Below are the code and all the weights of a small trained network. Each question names an input and a target symbol and asks about switching units off, where a switched-off unit gives its printed mean instead of its output.

import numpy as np


def w(rows, s, z=0):
    codes = np.array(rows[::2]) - 128.0
    scale = np.full(codes.shape[1], s)
    scale[-1] = z or s
    return codes * scale


def f(y):
    return np.maximum(y, 0)


def softmax(a):
    e = np.exp(a - a.max(-1, keepdims=True))
    return e / e.sum(-1, keepdims=True)


def log_softmax(a):
    a = a - a.max(-1, keepdims=True)
    return a - np.log(np.exp(a).sum(-1, keepdims=True))


def net(x, mask):
    ids = ['αβδεηλμπτφψω'.index(c) for c in x.split()]
    T = len(ids)
    res = E[ids] + P[:T]
    u = 0
    for l in range(3):
        r = res
        for j in range(2):
            rows = slice(3 * j, 3 * j + 3)
            q, k, v = (r @ M[l][rows].T for M in (Q, K, V))
            z = softmax(np.where(np.tri(T) > 0, q @ k.T / 3**0.5, -1e9)) @ v
            o = O[l][rows]
            res = res + np.where(mask[u + j], z, o[:, -1]) @ o[:, :-1]
        u += 2
        y = f(res @ A[l][:, :-1].T + A[l][:, -1])
        res = res + np.where(mask[u : u + 4], y, B[l][:, -1]) @ B[l][:, :-1]
        u += 4
    return log_softmax(res[-1] @ U[:, :-1].T + U[:, -1])


Q, K, V, O, A, B = {}, {}, {}, {}, {}, {}
E = w([
[105,149,117],'α',
[79,47,171],'β',
[37,114,141],'δ',
[171,198,2],'ε',
[148,102,109],'η',
[112,210,117],'λ',
[115,2,107],'μ',
[159,136,138],'π',
[72,130,132],'τ',
[79,106,82],'φ',
[166,68,99],'ψ',
[73,198,149],'ω',
],0.018)
P = w([
[75,128,31],'0',
[117,3,132],'1',
[108,16,136],'2',
[117,43,130],'3',
[179,123,136],'4',
[175,100,137],'5',
[175,94,139],'6',
[185,96,146],'7',
[179,72,147],'8',
[185,74,148],'9',
[189,74,153],'10',
],0.0054)
Q[0] = w([
[168,98,84],'0.h1',
[2,93,152],'0.h1',
[68,173,109],'0.h1',
[118,136,187],'0.h2',
[132,41,99],'0.h2',
[207,211,129],'0.h2',
],0.0097)
K[0] = w([
[46,55,89],'0.h1',
[126,133,192],'0.h1',
[43,254,148],'0.h1',
[64,179,166],'0.h2',
[58,68,119],'0.h2',
[62,89,136],'0.h2',
],0.0087)
V[0] = w([
[143,52,170],'0.h1',
[78,208,151],'0.h1',
[108,194,179],'0.h1',
[85,178,94],'0.h2',
[11,103,102],'0.h2',
[97,56,3],'0.h2',
],0.008)
O[0] = w([
[160,249,3,149],'0.h1',
[163,156,65,115],'0.h1',
[127,109,85,88],'0.h1',
[137,130,13,153],'0.h2',
[33,38,158,255],'0.h2',
[179,109,103,254],'0.h2',
],0.0037,0.0045)
A[0] = w([
[8,155,126,156],'0.n1',
[67,149,62,4],'0.n2',
[130,57,134,40],'0.n3',
[98,126,230,67],'0.n4',
],0.012,0.0028)
B[0] = w([
[215,117,200,254],'0.n1',
[254,227,138,168],'0.n2',
[191,173,153,197],'0.n3',
[127,132,31,168],'0.n4',
],0.0077,0.0067)
Q[1] = w([
[116,72,120],'1.h1',
[79,110,114],'1.h1',
[150,183,244],'1.h1',
[60,133,95],'1.h2',
[185,101,2],'1.h2',
[85,94,53],'1.h2',
],0.0096)
K[1] = w([
[160,115,163],'1.h1',
[197,188,149],'1.h1',
[87,129,252],'1.h1',
[136,51,97],'1.h2',
[131,200,21],'1.h2',
[103,44,121],'1.h2',
],0.011)
V[1] = w([
[178,91,132],'1.h1',
[94,191,136],'1.h1',
[39,123,123],'1.h1',
[115,112,215],'1.h2',
[43,1,143],'1.h2',
[112,152,162],'1.h2',
],0.0095)
O[1] = w([
[97,96,164,192],'1.h1',
[143,144,254,78],'1.h1',
[163,89,43,34],'1.h1',
[48,23,165,120],'1.h2',
[253,77,139,1],'1.h2',
[44,191,111,118],'1.h2',
],0.0058,0.0064)
A[1] = w([
[108,51,254,71],'1.n1',
[43,157,151,232],'1.n2',
[157,114,64,182],'1.n3',
[160,106,150,5],'1.n4',
],0.0089,0.0022)
B[1] = w([
[182,147,81,254],'1.n1',
[167,2,119,222],'1.n2',
[20,254,109,162],'1.n3',
[194,190,127,137],'1.n4',
],0.0072,0.0055)
Q[2] = w([
[91,80,150],'2.h1',
[171,218,2],'2.h1',
[178,136,207],'2.h1',
[100,220,143],'2.h2',
[145,223,80],'2.h2',
[170,90,54],'2.h2',
],0.0087)
K[2] = w([
[199,137,186],'2.h1',
[74,2,192],'2.h1',
[122,227,23],'2.h1',
[89,74,155],'2.h2',
[89,121,174],'2.h2',
[45,237,99],'2.h2',
],0.0086)
V[2] = w([
[146,63,167],'2.h1',
[112,94,254],'2.h1',
[32,98,49],'2.h1',
[154,143,92],'2.h2',
[124,72,164],'2.h2',
[172,80,157],'2.h2',
],0.015)
O[2] = w([
[157,90,48,55],'2.h1',
[99,105,46,5],'2.h1',
[182,146,253,37],'2.h1',
[185,142,137,154],'2.h2',
[160,175,119,128],'2.h2',
[168,182,102,180],'2.h2',
],0.013,0.0032)
A[2] = w([
[188,61,81,160],'2.n1',
[167,98,225,3],'2.n2',
[11,186,166,17],'2.n3',
[68,14,150,81],'2.n4',
],0.011,0.0069)
B[2] = w([
[110,211,107,210],'2.n1',
[151,42,42,249],'2.n2',
[113,248,52,180],'2.n3',
[81,162,254,158],'2.n4',
],0.0099,0.017)
U = w([
[122,133,131,201],'α',
[111,88,134,102],'β',
[142,53,37,1],'δ',
[164,233,112,12],'ε',
[110,148,135,179],'η',
[147,209,184,219],'λ',
[55,186,173,207],'μ',
[190,148,145,221],'π',
[177,104,118,152],'τ',
[36,115,99,166],'φ',
[112,113,85,115],'ψ',
[254,196,144,63],'ω',
],0.01,0.0067)

Each question gives the input, a string of symbols that net reads in full, and the target symbol t.
The units are the heads (3 rows each of Q, K, V and O) and the neurons (one row each of A and B). Each row of codes is followed by its name. A weight is (code - 128) times the scale printed after its matrix; where a second scale follows, it is the last column's (O, A, B and U).
mask holds one flag per unit, layer by layer, with each layer's heads first. A switched-off unit (its flag False) gives its mean, the last column of its rows in O or B, instead of its output. The means were averaged over made-up inputs and are rounded, as every weight is.
A unit's drop is (log p(t) with every unit on - log p(t) with that unit switched off) / (log p(t) with every unit on - log p(t) with every unit switched off).
The circuit of an input: a set's keep is (log p(t) with only the set's units on - log p(t) with every unit switched off) / (log p(t) with every unit on - log p(t) with every unit switched off). Starting from the 12 units with the biggest drops (on a tie, the unit counted first), units are removed one at a time, each time the one whose removal leaves the highest keep (on an exact tie, the one counted first), for as long as the keep stays at least 0.8.
units of the circuit, in order: the units of the circuit, biggest drop first
top k neurons: the k neurons with the biggest drops, biggest first
top k neurons in layer l: the k neurons of layer l with the biggest drops, biggest first
input φ β μ δ β ε φ ω δ, target δ: units of the circuit, in order -> (2.n2; 2.h2; 1.h2)
input ε λ ω ε α, target μ: top 2 neurons -> (0.n1; 2.n4)
input β β ω η, target ε: units of the circuit, in order -> (2.n2; 2.n1; 2.h1)
input ω ε ω η η η ω, target ω: top 4 neurons -> (2.n2; 2.n3; 0.n1; 1.n2)
input λ λ δ, target μ: top 2 neurons -> (2.n2; 0.n2)
input α η ε β μ β φ β, target β: top 2 neurons -> (2.n2; 2.n4)
input δ ω τ ω ω, target φ: units of the circuit, in order -> (2.h1; 0.n1)
input λ π τ, target μ: units of the circuit, in order -> (1.h1; 1.h2; 2.h1)
input λ ω ω α, target μ: top 2 neurons -> (2.n2; 0.n2)
input δ π τ, target δ: units of the circuit, in order -> (2.h1; 1.h2)
input ω ω λ, target φ: units of the circuit, in order -> (2.h1; 0.n1; 1.h1; 2.n2)
input β δ φ, target ε: units of the circuit, in order -> (2.n2; 2.n1; 2.h1; 1.h2)
input α ω λ ω η, target φ: units of the circuit, in order -> (0.n1; 2.h1; 2.n2; 1.h1)
input μ ψ ψ β, target ω: top neuron -> (0.n1)
input μ ψ δ, target ω: units of the circuit, in order -> (1.h2; 2.h2)
input ω π η, target φ: top 3 neurons in layer 0 -> (0.n2; 0.n1; 0.n4)
input β β α ω, target ε: units of the circuit, in order -> (2.n2; 2.h2; 2.h1)
input ω λ δ ω, target φ: units of the circuit, in order -> (2.h1; 0.n1; 1.h1)
input δ φ β, target δ: top 4 neurons -> (0.n1; 0.n2; 1.n1; 0.n4)
input β τ ψ, target ε: top 3 neurons -> (2.n2; 2.n1; 0.n1)
input ψ ε τ ψ τ, target τ: top 2 neurons -> (2.n2; 0.n1)
